Each row has a class, written as a number after it.
[ -39 -314  -62   23  -20   22  -91  -51  -15  -20  103  -51  162 -221
  -46 -236  -41   47  192  -66   82   91    8  -55  -95   83   28  -28
 -268 -120 -104 -265 -161  -56]  0
[ 267  391  -51 -485  -28 -221   -1 -340 -425  246 -272  462 -116 -240
  204  -97 -266  413   44  130 -145 -329  -67 -659 -130  -82  103  -88
 -214  410  192 -328   34  -54]  0
[  24  -53   17  -83  222   36 -357  123 -137  -78 -108  -44  149  -92
   89   41  -33  165 -198  113   53   63  252  -20 -166  122  -84  -51
  -84  172  -46  -62 -245  -24]  4
[-192  709   50  589  -94  251 -479   68  822   49   79 -196  175   30
   95  -36  114  131 -105  209 -320  116   49  460  211 -118  257 -423
  447   95 -562 -226 -106  347]  11
[ -84 -367  -15 -195 -145  -42  293 -211  111   83  188  -72   60 -122
  -22   -9 -320  138  446 -161   39   81   55 -185    6  354  200   98
 -108 -214  149  -98    0 -239]  9
[ -48 -320 -102 -100  -11   55  177  -11 -188   22  -56  226  259 -142
  130 -150  -79   10   11   46 -181 -147  134 -387  -77   81   20 -150
   41  -25  -53  -74   54   16]  12
[  15   36   86   44  179  208   51  -80  275  -61  120  182 -160 -207
  106  -92  -59   68  191  -25 -230   72  -29  101 -149  -14 -105  -66
  -66 -123  -60   81   10  163]  8
[ 234  190 -323 -110 -320    8 -150 -118  194  205 -306  -58 -239  208
 -158  144  -93  -19  357  -32  281 -172 -136 -689 -119 -254  -61 -103
 -262  568   72 -383 -134   94]  5
[  10 -100  129  244  378    1 -224   64  -45 -237  -10 -242   16  158
   68  -49  -27  148 -351 -226   51 -193  237  172    8  254  -62  133
  -31  -34  196  -48  277   53]  1
[ 184 -806 -220 -173  -85    6  242 -397 -482 -116   72  496 -447 -137
  210 -275 -189 -346   53  136  -90  -76  179 -148 -202  -68 -764   39
    0 -132  535 -164 -292 -374]  2
[-104   43 -183 -173 -288    8    6 -161  -51   14   -2  210 -193 -113
  -58 -178   72  -87  238  -50    8  -34   70  -78 -188   10 -217  215
 -136  163  127 -245 -191   22]  5
[ 203 -270  -79 -271  -17 -113  286 -137    2 -243  -14  -48  122 -111
  -48 -220  -68  109  198   68  151  -74  124  -51  188  180  -62   48
   45 -100  130  157  -30  226]  7
[ 356  264  -20 -194  193  177  108 -300  345  119  387   86    8    9
 -114   72  199 -186   78   -9  261 -270   44 -104  104 -112 -338  -33
 -379  331 -133  157  220  284]  10
[  75 -128    1  312  189   98   20  160  399 -396 -212 -178   36  -37
  -38  -38   84  160 -109 -116  -93 -234  149 -323  -94  134 -167 -148
 -125 -200  155  -53  191    5]  8
[  19   75  228   94  203   23   10 -160   98    6 -132  193  -28  -18
  170  172  -53   27 -453  160   39   29 -146   96    7  187   41   51
 -137   64 -161  -20  242 -116]  2
[ 284  205 -153 -430  266   13  -81 -212   68 -264 -326   51  107  -76
  387  154  -90  231   31   97  114  -83  -46 -157  149  240  289 -342
  322  181  126   46 -402   27]  5
[ 122  364   62  -27  424 -318 -524  -40 -143  103  133  -64    4  140
  -13 -530 -428  164  418 -170   57 -115  219 -105   75  -44  -93  501
 -309  -95 -186 -101  438  -70]  9
[-232 -261 -205  232 -126   48  -17   12 -198  -13  158 -278   32  -36
  -70   52   45  -38  -80   -8   90  141  183  421   43  116 -107   14
  185  -53  122  -67  -81 -101]  5
[  40 -449  -13 -257   51 -413  188   48 -264   80   72   22  111 -134
   16 -253   -8  313 -257  305  117   -2  -32  105   47  -74 -194  -83
 -201 -172  -28  212  404  -37]  3
[ -70  418   96  -23   20    9   -5  -80  -43  -61 -111 -201 -404  303
  -34  256  287  224 -166  -33  -13  176  103  167  -46   -3  276   61
  365  192  159 -129 -312  324]  2
[ 127  266 -449 -130  131   30  -83 -208  102 -328  -16  -11 -322   81
   60    6  352 -128 -185 -150   30 -151  339 -268  -61  -51  -67 -104
  862  525  -11   96 -308  333]  12
[  47 -153   87 -365   47 -359  207 -219   -1 -101 -100  391   13 -262
  378 -145   93    1   94  252  -37   58  212 -369  -85  -43  -81  -14
  139  413 -247   73  -42   34]  9
[ 149  315  171   88  199  133  247 -168  253   19 -304  -76  249  -55
 -121  128  230  163  211  294 -457  -30  128 -781  353  250  290 -126
  125  -82 -230 -188 -147   70]  7
[  72 -116  100  149  -57  403  290  129 -129  255 -138 -324  395  289
 -186 -497   22  -41 -109 -127   63 -176  -67   21   18  410 -114  374
  -79 -139  -47    8  617 -176]  10
[  65   72   60  144   88   56 -123   29  306 -187  -26 -110  122  120
  -67  -13   41   70 -230  -46   38 -137  213  -96   33  349 -108   25
   -6   82  -37 -158  206  -61]  8
[ -34 -307  -10  -83 -269  113   89   46 -223   57  -49  -85  -87 -126
   56   35  162  136  115 -127   12 -142   87 -117 -153 -153  -93 -166
  -83 -277  329 -178 -129 -272]  12
[  27 -258   54 -160  -49  -49  234 -142  236  -66  349  340   24 -162
  132   26 -430 -141 -257  331  -62   56  -28  321   84  -40 -175 -225
  245   27 -243  632  370  308]  11
[ -19 -411   88  -13 -439   15  458   64 -407  -16  -64   30  -66  -73
  -87  -39  -47  -48  136  -12   88   33   35   80 -198 -118  -16  158
   81 -163  214  -33  -27 -209]  1
[ 278  111  -43 -252  -27  629 -127  -61 -193  -25  -61  267 -223 -119
    9  284 -159 -356  226  175 -409 -210  -22 -242  -75 -147 -167 -591
 -221 -115  134  214 -175  606]  10
[ -40 -111 -345    8 -359  156  -26  144  133   -5  -75  -87  121 -262
   32  113  111  -20  232 -238   59 -319 -317 -733   77 -279  190   44
    9 -315  187  331  488 -301]  0
[  10 -333  -37   65  175  178  -75  155 -205 -315   35  138   20   38
  -42  -74    3  -35  178 -251  160 -311  149  223  116 -137  139   52
  252 -162   49   50  -39  264]  1
[  48  239  263   21  193 -572  -11  364  290   74  288  242  -87  227
   62   -7 -456  -79 -270  248 -135  202  -25  534 -166  -80 -185  370
 -338 -170 -153  477  467  108]  3
[-297 -278  -45  -64 -192   48   -8  101 -583  505 -224 -266   47  226
  -28 -421 -205  -22  191  -24 -233 -261   94   95 -369 -175  -32  340
 -181 -192  239  -70 -157   11]  6
[ 299   51 -382 -220  637 -566  222  110 -580  -15  108  285 -128  100
   10 -226 -215  -55 -219  -14   65 -249  288 -242 -195 -548 -292 -195
 -131  128  183  217 -304  408]  11
[  37  142  -36 -471 -230 -122  248 -156  161 -100    4  369 -339 -384
   15  393   60  155  340  -72 -234 -213  128  -64 -124 -133   70 -498
  346  -15  -83  -35 -380  167]  11
[-287 -253 -407  -68  -68 -153  -24    8 -717  267 -164   -4   11 -161
  159  143 -543  -11 -237 -216   64 -114  -45 -147 -123 -138  -95  -47
   22 -141  292  262  162 -254]  2
[  88 -120   -7  -15  558  111 -200  193  394 -224 -321  310  196 -137
   66  205  235   53   47 -187  -41 -391  -73 -108  265 -117   48 -899
    7   65 -220 -144 -681  243]  6
[  52  -63   19 -284  169 -358  100 -120 -241   91  -91  178  -14 -192
  131 -209 -139  218  -54  -48 -207    5  144 -154  -56   82   73  -68
  227  -15 -144  -99 -257   90]  1
[ -43 -293 -120  274 -347   43   53   -9  -45   14 -113  -98  404 -211
  357  -27 -283   23  -10  -94  104 -138   62 -275  250 -124 -120 -184
  256  -43  182   47  195 -299]  11
[  12   -8 -241  104 -282  144  -60  126  -14  -35  -33   -6  133  -19
   64  -99   72  -67   77 -157  -28  -36   92 -190 -209   49  -46 -249
  -74   22   98 -415 -107 -107]  4
[ 345 -130  -30 -292  319 -161 -259  145   31 -291   95  -20  -33  -66
   46   85  162    1   -1 -144  238 -224  197  124  -61  -12  -39 -169
 -122   86  100    6 -442  152]  10
[-121  -55   34   80  -70 -118 -173  -30   74 -258    4   89  139 -143
   68  -45   77   46  262  -91   62   47  226 -182  259    3   55   73
  294   38 -141 -150  -89 -116]  6
[ -57    2 -213  119   16   16 -204  203  243 -159  153  188  159  -40
  290   58 -122 -138 -411    1 -126  -26  133  113 -122  141   57 -448
  104  -52  -44  -73  -79   40]  11
[ 101  -72 -181  -75  366 -129 -127   89 -261   -5   39 -165  -33  234
   42   54  -60  273  -80 -216  144  -92  168  -50  -38  -29   33   37
   91  119  295  -45 -214  148]  3
[ -35 -419   43 -212  -23 -139  196  103 -107 -240 -241  127  147 -313
    2  -79  -32    4   76  -36  -73  -95  117 -382 -201  254 -118  -22
 -285 -340   30  -62  -36 -255]  11
[ -73  -63 -211 -314 -363 -148  -34 -408 -132  212  105  119 -210 -180
  318    2  -37   90  446  577 -140  401   69  110  209 -382 -422 -477
   77  289  133    3 -173  334]  1
[ -35  400   60 -177  -60  261 -142    2  416 -411   44  433 -439 -314
   32  -69 -136  398   58  114  -31 -129   38  226 -263 -336  -99 -145
 -412 -348  252  206   18  570]  7
[ 224  107  -72 -213  285  -83  -66   -7   54 -195  -52  201 -128  -74
  289   82  -83  258  -50  -32  -83  143  194 -380 -162   43 -119 -197
  145  223   65   10 -156  275]  8
[  93  111   59  224  176   16  -45 -185  552 -122   -3  -44  -31  -70
   95   15 -342  211  -51  238  -30   63  178    0  109  208  -80 -203
   28  211   31  -93   -7 -124]  11
[ -38  -96 -132 -118  103 -352  -80 -219 -373  -25  -67  184  -98  -98
   66 -161  -82  163    7  122   14 -146  116 -156   29 -161  -79  150
  -34  252  161 -147  -62   95]  8
[  46 -268   28   93  140   44 -247 -150  157 -236  -18  150   16  -25
  264   30 -182  177  198 -192   -1   36   23   24  308   62   79 -315
  300    0   37 -292 -237  184]  4
[  -9  120  -54  -28   18   63  128 -103 -143    6  -69   96  -81 -114
   67  -44  -97   76  246  -69  -12   -2   34   74 -107  -49 -167  121
  -75 -104   43  -58   97   21]  10
[-146 -253 -301  234 -245  140  -73  129  163   72  -63 -373   14  -79
 -108 -290   71  -60  -80  -58  -83  220  181 -538 -452  130  -27   40
  -29 -163 -236 -228   24 -184]  3
[ 197  -79  -87 -190  466 -191 -210  -48   46   -9  -34  227 -171 -103
   68  157  -79   63 -204   60  156 -141  116 -138  112  101   88 -234
 -186  234  -19  -71 -171   56]  12
[ -24   -3 -174   36 -143   43 -134   97 -309   33   60   -5   30   40
  122   56 -226 -232 -342  162  -79 -362  -64  720 -202 -393    3 -215
   38  -86  403  242 -561  171]  5
[ -73 -183   86  122  311 -282   32  133  -60  -91 -191 -109  147  -51
  -33  -61   64  272 -248   -9   46  -19  146  -10  -77  267  -53   96
 -283  106  -13 -181  137   12]  0
[  -3 -237 -113  -50  -55  -57 -220   91 -289   20   64  118   58 -170
  133  -39  -91   32  -77   39  137 -147  -42  247  -19  -96    7  -55
  -49   28    4   25  269 -130]  1
[ 193  103  215  -79 -420   -3   76  -99  394  115   94  129 -504   29
  -70   82  111   57  677  207   59  224 -119  228   69 -453 -148   44
 -124  177  249 -167 -446  119]  12
[-108 -106  -86  -41  -93  -32 -116  140 -142    2   -2 -232  135  -82
  141 -212   79   34  -39 -132  -45  -83  148  194   26 -133  157 -219
  499 -101   22   95 -343 -171]  10
[ 362  230   21  -13  112  151  333 -428    8  -14   82  340 -417  106
   98  153   27   25 -178  341 -343   12  -48 -349   74  -13   21 -194
  225  152   43  -49  256  476]  6
[  55  389  160 -557  130 -154 -131   -8 -320   89  -65 -225 -240 -125
 -251 -146  -93  517  255  200 -115  -23   10  364 -469  210   98  244
 -630 -241  163  -38  113  -82]  4
[ 142  -89  177  -84   42    4  113  168  218 -145  -14    2  -85 -106
 -107  -67  220   36 -129  322 -291  203  270 -116 -136  296  -41 -331
 -215 -253 -123 -142 -100   80]  4
[   7  -84  -74  -33  115 -116  129   53  185  -30  -52  125  -57  -42
  -16   35  -10   -7 -135 -154  -35  -33  -17  -65  -56  203   46  128
  196  -34 -189   77   80  -11]  7
[  48 -150 -175  -56  274 -232   19   78 -312  -45   23 -219   89   32
   28 -401   44  144   43 -159   15   39  306 -220  -42   62  -57   43
  103   56  167  -81 -176  -17]  0
[ -22  394   13   95    8  337  130   31  727  -44   73 -144   37 -128
 -598  289 -186  182  126  174 -137 -299  -41  141 -168  312  216  106
 -377 -512 -198  137  205  -46]  6
[ 163  -66 -123   97   58  -19   39   64  406 -112  -56  251 -107   -8
  131  -23 -176 -120  -87  170 -338   41  -22 -401   56  181 -102 -284
  -12 -124   97   16   48   45]  9
[  42  136 -162  174  109  124 -100  -16  294 -364   -6  -92   16  -31
  111 -232 -151  133   72   43 -136  144  409  -39   68  223  -78 -224
  314  -27    4 -114  -92  306]  10
[-211  100  -22    6 -184 -222  102   71   43  156  160  -28   54  -93
 -169  -31  250  130 -326  112   67  123    9  263 -143    4  -42   45
  -72   92 -163  -52   33 -125]  6
[  21  -59 -126 -137   20 -175   49  217 -294 -211  -36   92  -25    9
  -30   52   42  -59   66 -425  174 -209  171  147  -37   87  -21   55
    8 -332  190 -157 -172  -25]  11
[ 136 -151  120   24  323  -57   43  -12   16 -245   80  117 -159  -78
  238   54  -97  197  -55   80  214  -30  213  327  -28 -186  145  -94
   10   43   31   94  -65  289]  7
[ -15  -51 -150  134  262 -286   59   -4 -108   27 -140  -87  151   -3
  171   -9 -248  253  -88  149  -57  157  191  -83   24 -110  -90 -184
  169  337  130  -12 -341  157]  1
[ -62   47 -139  121  -93  -81   65  226  185 -188 -181   -9   30   -6
  173  -12   86   75 -206  137   13  115  148  160   17  -82  -47 -308
  200   -3   68   56 -193  234]  2
[  84   51 -105 -202  210  -61 -176   20 -131 -367  -13  -13 -128  234
   73 -192  -22  173 -308  272 -143 -133  341  196 -164  -50 -349 -441
 -166   20  625  -15 -548  447]  9
[ 110  105  383 -124  136  220  333  -74   90  180   20  568 -469  -16
  -58  -18 -104  204   86   29   76 -107 -102  340 -207 -514 -379  338
  -95 -249 -315  298  385  391]  10
[ 144 -236   27  180  362 -167  -22  263  187  -59  -56 -217  199  149
 -237 -147   76  141 -434 -172  105 -225   66 -193   76  236  182 -240
 -161    7   19 -215 -183  -71]  8
[-155  143 -204  151 -479  250   75 -118  273 -151 -641 -471  183  161
  107 -186  206  161  190  149 -344   15  154 -724 -308   97 -168  -70
  223   49   52 -321  -94  241]  3
[ 127 -213 -206  160  127   29 -114  -86 -133 -256   13 -135  -65   10
   16   43   25   51   21 -186  173 -190  195 -148   88  -26 -102  103
  257   90  161  -73   39   75]  5
[ 146 -251   47 -102  105 -286  120  -19   46  -48  157  178  -83  -99
 -149  -17 -173  181  157  -24  145  -32  -73  -59  249  -41   34   48
 -130   40   86   63   96  138]  8
[ 123   -4 -170 -161  176  -36 -192   25 -373 -138 -110  -83  -82  -55
   96  -83   13   63  127 -189   63 -157  294   82 -124  120  -78  -56
  -70  -54  212 -234 -238  127]  0
